Here is a tiny trained network, its code and every weight. The questions are about switching its units off for an input and a class, where a switched-off unit gives its printed mean instead of its output.

import numpy as np


def w(rows, s, z=0):
    codes = np.array(rows[::2]) - 128.0
    scale = np.full(codes.shape[1], s)
    scale[-1] = z or s
    return codes * scale


def norm(h):
    return h / np.sqrt((h * h).mean(-1, keepdims=True) + 1e-5)


def f(y):
    return y / 2 * (1 + np.tanh(0.7978845608 * (y + 0.044715 * y**3)))


def log_softmax(a):
    a = a - a.max(-1, keepdims=True)
    return a - np.log(np.exp(a).sum(-1, keepdims=True))


def net(x, mask):
    res = np.array(x, float).reshape(1, 8) / 4 @ E
    u = 0
    for l in range(4):
        y = f(norm(res) @ A[l][:, :-1].T + A[l][:, -1])
        res = res + np.where(mask[u : u + 8], y, B[l][:, -1]) @ B[l][:, :-1]
        u += 8
    return log_softmax(norm(res)[-1] @ U[:, :-1].T + U[:, -1])


A, B = {}, {}
E = w([
[127,133,126,121,119],'x0',
[127,128,119,121,121],'x1',
[129,129,132,128,128],'x2',
[253,60,212,88,87],'x3',
[130,126,128,133,133],'x4',
[78,59,122,218,15],'x5',
[242,230,123,127,86],'x6',
[131,123,123,134,139],'x7',
],0.0024)
A[0] = w([
[85,85,63,126,180,215],'L0N0',
[40,117,75,78,108,187],'L0N1',
[114,100,105,160,32,245],'L0N2',
[253,90,176,168,121,170],'L0N3',
[42,109,72,79,155,142],'L0N4',
[74,193,89,252,43,55],'L0N5',
[165,177,102,80,152,49],'L0N6',
[209,119,159,224,109,63],'L0N7',
],0.0051,0.0011)
B[0] = w([
[161,180,202,143,136,189],'L0N0',
[102,132,183,195,201,180],'L0N1',
[243,127,79,252,149,205],'L0N2',
[185,174,117,81,82,253],'L0N3',
[102,90,237,93,151,190],'L0N4',
[48,143,9,45,139,220],'L0N5',
[74,170,187,181,93,171],'L0N6',
[153,172,80,148,88,168],'L0N7',
],0.003,0.0024)
A[1] = w([
[129,133,112,188,162,96],'L1N0',
[129,147,44,193,85,54],'L1N1',
[203,107,250,119,157,182],'L1N2',
[86,208,124,209,202,236],'L1N3',
[104,119,30,152,106,8],'L1N4',
[53,160,162,156,159,216],'L1N5',
[105,38,124,31,201,140],'L1N6',
[252,69,211,203,24,198],'L1N7',
],0.0039,0.0014)
B[1] = w([
[152,13,175,190,81,125],'L1N0',
[68,70,124,8,108,140],'L1N1',
[58,146,79,40,160,205],'L1N2',
[122,193,121,160,47,211],'L1N3',
[72,137,144,74,156,118],'L1N4',
[207,91,114,179,43,183],'L1N5',
[109,49,33,99,2,161],'L1N6',
[213,49,86,134,222,251],'L1N7',
],0.0034,0.0027)
A[2] = w([
[141,124,88,114,138,228],'L2N0',
[176,160,73,182,107,96],'L2N1',
[46,167,158,58,189,94],'L2N2',
[53,136,173,140,203,115],'L2N3',
[86,99,131,141,83,202],'L2N4',
[165,136,140,30,143,252],'L2N5',
[49,154,139,127,179,73],'L2N6',
[140,31,139,3,92,208],'L2N7',
],0.0061,0.0013)
B[2] = w([
[114,122,151,92,115,176],'L2N0',
[92,114,137,72,66,181],'L2N1',
[157,107,123,141,86,193],'L2N2',
[168,111,171,126,59,167],'L2N3',
[135,140,181,149,165,159],'L2N4',
[2,122,189,115,108,250],'L2N5',
[187,98,148,125,105,165],'L2N6',
[95,130,134,134,192,251],'L2N7',
],0.0067,0.0028)
A[3] = w([
[111,254,180,88,124,133],'L3N0',
[183,62,95,123,157,249],'L3N1',
[186,84,184,151,195,163],'L3N2',
[179,122,200,106,137,208],'L3N3',
[169,74,103,110,167,49],'L3N4',
[120,105,188,111,104,30],'L3N5',
[205,78,142,114,62,111],'L3N6',
[94,169,192,123,69,38],'L3N7',
],0.0067,0.0019)
B[3] = w([
[203,151,118,201,194,253],'L3N0',
[164,107,151,154,108,189],'L3N1',
[142,187,3,162,152,184],'L3N2',
[34,158,115,28,97,193],'L3N3',
[239,98,132,212,188,136],'L3N4',
[199,109,101,75,92,142],'L3N5',
[139,85,192,9,74,182],'L3N6',
[203,83,106,147,142,186],'L3N7',
],0.0046,0.0035)
U = w([
[199,76,193,34,21,253],'0',
[212,237,130,203,146,111],'1',
[59,73,154,220,67,126],'2',
[73,181,10,104,59,89],'3',
[26,74,183,68,225,107],'4',
[156,219,177,17,223,31],'5',
[209,36,59,162,217,133],'6',
],0.011,0.0024)

Each question gives the input, the list of numbers given to net, and the class t.
The units are the neurons (one row each of A and B). Each row of codes is followed by its name. A weight is (code - 128) times the scale printed after its matrix; where a second scale follows, it is the last column's (A, B and U).
mask holds one flag per neuron, layer by layer. A switched-off neuron (its flag False) gives its mean, the last column of its row in B, instead of its output. The means were averaged over made-up inputs and are rounded, as every weight is.
A unit's drop is (log p(t) with every unit on - log p(t) with that unit switched off) / (log p(t) with every unit on - log p(t) with every unit switched off).
The circuit of an input: a set's keep is (log p(t) with only the set's units on - log p(t) with every unit switched off) / (log p(t) with every unit on - log p(t) with every unit switched off). Starting from the 12 units with the biggest drops (on a tie, the unit counted first), units are removed one at a time, each time the one whose removal leaves the highest keep (on an exact tie, the one counted first), for as long as the keep stays at least 0.8.
units of the circuit, in order: the units of the circuit, biggest drop first
most important unit: the unit with the biggest drop
k most important neurons: the k neurons with the biggest drops, biggest first
top k neurons in layer l: the k neurons of layer l with the biggest drops, biggest first
drop when u is switched off: that unit's drop, to one decimal
input [7,-1,-5,8,4,-2,2,4], class 5: most important unit	L0N3
input [1,3,3,6,-5,2,-5,-1], class 6: units of the circuit, in order	[L1N7 L3N2]
input [-2,-2,7,0,-1,3,7,7], class 3: units of the circuit, in order	[L0N5 L2N6]
input [-4,-8,-2,0,-4,-6,1,-1], class 1: units of the circuit, in order	[L3N0 L1N7]
input [-3,7,5,2,0,6,-7,-8], class 6: 2 most important neurons	[L2N5 L0N2]
input [2,6,-6,-8,2,-1,-7,-3], class 0: top 4 neurons in layer 2	[L2N3 L2N6 L2N7 L2N5]
input [3,-2,8,2,1,-7,-2,-4], class 4: 3 most important neurons	[L2N5 L1N6 L2N7]
input [-8,-5,-4,4,2,0,-2,-3], class 4: 3 most important neurons	[L2N5 L1N2 L0N3]
input [-8,-8,-4,1,6,4,-5,-6], class 6: 2 most important neurons	[L2N5 L3N2]
input [-7,7,2,8,4,8,-2,0], class 6: top 2 neurons in layer 3	[L3N2 L3N4]
input [0,7,-4,0,3,-7,6,-2], class 1: 3 most important neurons	[L3N0 L0N6 L3N6]
input [8,8,-7,3,-5,1,-1,-4], class 6: 3 most important neurons	[L1N7 L0N2 L0N5]
input [-4,7,5,-8,-7,-2,-2,6], class 0: 2 most important neurons	[L2N3 L2N6]
input [0,3,0,-4,-4,-1,4,-5], class 1: units of the circuit, in order	[L3N0]
input [2,-7,-5,0,-5,-7,2,2], class 1: units of the circuit, in order	[L3N0 L1N7]
input [8,4,-2,-6,4,-2,-2,-2], class 0: 2 most important neurons	[L0N4 L2N3]
input [-3,-2,-7,-1,-7,3,2,-8], class 3: top 2 neurons in layer 0	[L0N5 L0N2]
input [-7,-8,-7,0,-8,7,6,-6], class 3: top 2 neurons in layer 1	[L1N5 L1N4]
input [-3,-5,0,-1,-5,-4,-8,8], class 0: 2 most important neurons	[L2N3 L0N0]
input [7,-8,-5,-3,2,-3,-1,-2], class 0: most important unit	L0N4
input [2,5,-8,2,-2,0,3,-1], class 5: top 2 neurons in layer 3	[L3N0 L3N6]
input [-5,-4,-6,0,-7,1,5,6], class 3: top 2 neurons in layer 1	[L1N5 L1N1]
input [3,-4,-8,-5,8,-8,-1,-8], class 0: drop when L2N2 is switched off	0.1
input [5,-7,-3,4,4,-1,5,-1], class 5: drop when L2N3 is switched off	0.2
input [0,1,1,7,1,-5,2,-3], class 5: drop when L3N0 is switched off	0.2
input [6,6,4,5,0,-1,-2,-2], class 4: drop when L2N5 is switched off	0.3
input [-2,-4,3,2,2,1,-5,6], class 6: units of the circuit, in order	[L2N5]
